Below is a small trained network, with its code and all its weights. Each question gives an input and a class and asks what happens when units are switched off, that is, made to give their printed mean instead of their output.

import numpy as np


def w(rows, s, z=0):
    codes = np.array(rows[::2]) - 128.0
    scale = np.full(codes.shape[1], s)
    scale[-1] = z or s
    return codes * scale


def f(y):
    return y / 2 * (1 + np.tanh(0.7978845608 * (y + 0.044715 * y**3)))


def log_softmax(a):
    a = a - a.max(-1, keepdims=True)
    return a - np.log(np.exp(a).sum(-1, keepdims=True))


def net(x, mask):
    res = np.array(x, float).reshape(1, 8) / 4 @ E
    y = f(res @ A[0][:, :-1].T + A[0][:, -1])
    res = res + np.where(mask, y, B[0][:, -1]) @ B[0][:, :-1]
    return log_softmax(res[-1] @ U[:, :-1].T + U[:, -1])


A, B = {}, {}
E = w([
[139,166,95,148,96,126,194,93,132,60,138,102],'x0',
[166,157,78,89,160,78,159,117,107,135,160,80],'x1',
[94,101,31,161,187,104,108,155,121,154,98,167],'x2',
[64,178,75,127,125,156,123,65,9,153,159,147],'x3',
[98,119,92,136,120,151,189,176,53,153,142,39],'x4',
[78,2,122,149,74,118,112,122,127,162,134,108],'x5',
[43,159,81,89,142,53,155,87,196,124,246,219],'x6',
[155,99,113,61,124,173,110,65,119,93,109,140],'x7',
],0.01)
A[0] = w([
[122,54,174,155,155,95,100,179,242,138,132,133,106],'n1',
[206,181,168,66,169,128,157,126,111,102,105,98,247],'n2',
[105,192,2,139,150,77,230,126,132,106,220,142,249],'n3',
[100,83,125,160,191,82,77,149,175,154,97,173,187],'n4',
[145,171,97,112,182,203,138,164,74,138,87,104,186],'n5',
[108,198,166,109,105,128,63,137,138,151,149,171,127],'n6',
[196,54,55,108,137,112,135,119,147,80,86,135,142],'n7',
[139,106,102,194,129,117,133,157,53,202,108,74,57],'n8',
[89,72,134,172,27,152,179,152,145,89,127,69,177],'n9',
],0.0092,0.0019)
B[0] = w([
[147,181,203,143,81,157,121,103,171,141,145,176,212],'n1',
[148,125,164,160,82,177,80,121,198,187,185,137,201],'n2',
[81,177,129,133,194,48,52,108,121,56,133,91,250],'n3',
[120,135,155,156,116,189,112,149,198,155,186,71,203],'n4',
[108,96,123,185,119,187,194,137,121,182,138,98,197],'n5',
[104,109,87,178,114,140,189,150,150,83,151,7,171],'n6',
[85,124,56,143,144,98,113,111,109,46,172,101,165],'n7',
[120,146,70,137,126,60,167,101,79,51,142,108,208],'n8',
[156,81,135,153,99,196,173,129,114,172,163,84,196],'n9',
],0.011,0.015)
U = w([
[89,106,46,152,189,146,187,147,66,126,129,91,161],'0',
[151,138,131,81,172,89,146,178,95,180,32,182,2],'1',
[82,184,118,135,190,39,1,105,138,84,131,123,176],'2',
[149,133,237,162,71,207,138,135,183,211,135,113,178],'3',
],0.0074,0.003)

Each question gives the input, the list of numbers given to net, and the class t.
The units are the neurons (one row each of A and B). Each row of codes is followed by its name. A weight is (code - 128) times the scale printed after its matrix; where a second scale follows, it is the last column's (A, B and U).
mask holds one flag per neuron, in row order. A switched-off neuron (its flag False) gives its mean, the last column of its row in B, instead of its output. The means were averaged over made-up inputs and are rounded, as every weight is.
A unit's drop is (log p(t) with every unit on - log p(t) with that unit switched off) / (log p(t) with every unit on - log p(t) with every unit switched off).
The circuit of an input: a set's keep is (log p(t) with only the set's units on - log p(t) with every unit switched off) / (log p(t) with every unit on - log p(t) with every unit switched off). Starting from all 9 units, units are removed one at a time, each time the one whose removal leaves the highest keep (on an exact tie, the one counted first), for as long as the keep stays at least 0.8.
units of the circuit, in order: the units of the circuit, biggest drop first
unit that matters most: the unit with the biggest drop
k most important neurons: the k neurons with the biggest drops, biggest first
drop when u is switched off: that unit's drop, to one decimal
input [-5,-6,-5,2,7,8,-7,6], class 0: most important neuron -> [n8]
input [1,5,1,5,-6,-7,-5,-7], class 3: 2 most important neurons -> [n2, n5]
input [-8,6,3,4,-7,1,-8,-8], class 0: 2 most important neurons -> [n8, n2]
input [-2,-3,-7,8,-7,-6,3,2], class 3: 3 most important neurons -> [n3, n8, n2]
input [5,-7,1,8,-8,7,-2,7], class 0: units of the circuit, in order -> [n1, n2]
input [4,-3,2,6,-4,0,-7,6], class 0: 2 most important neurons -> [n1, n4]
input [-5,-3,-4,4,0,8,-2,8], class 0: 4 most important neurons -> [n1, n2, n4, n5]
input [-4,3,-1,7,-8,-3,-5,-8], class 0: units of the circuit, in order -> [n1, n6]
input [-6,3,-3,6,6,2,2,-4], class 2: 3 most important neurons -> [n3, n9, n6]
input [3,8,5,-3,2,-3,-3,1], class 2: 2 most important neurons -> [n3, n9]
input [-5,1,2,-4,2,5,-6,5], class 0: 3 most important neurons -> [n7, n8, n2]
input [-6,7,5,-4,-6,2,-3,3], class 3: 2 most important neurons -> [n3, n4]
input [-2,1,1,-1,6,-6,2,-1], class 2: 2 most important neurons -> [n3, n9]
input [2,-8,5,4,-4,1,-7,1], class 0: unit that matters most -> n1
input [-6,-5,5,-1,7,1,5,8], class 3: 3 most important neurons -> [n3, n8, n4]
input [7,8,-3,8,5,-8,7,-6], class 2: drop when n3 is switched off -> 0.9
input [-1,-8,5,0,1,1,3,-2], class 3: drop when n3 is switched off -> 0.1
input [0,7,-1,3,4,6,5,-6], class 2: drop when n3 is switched off -> 0.6
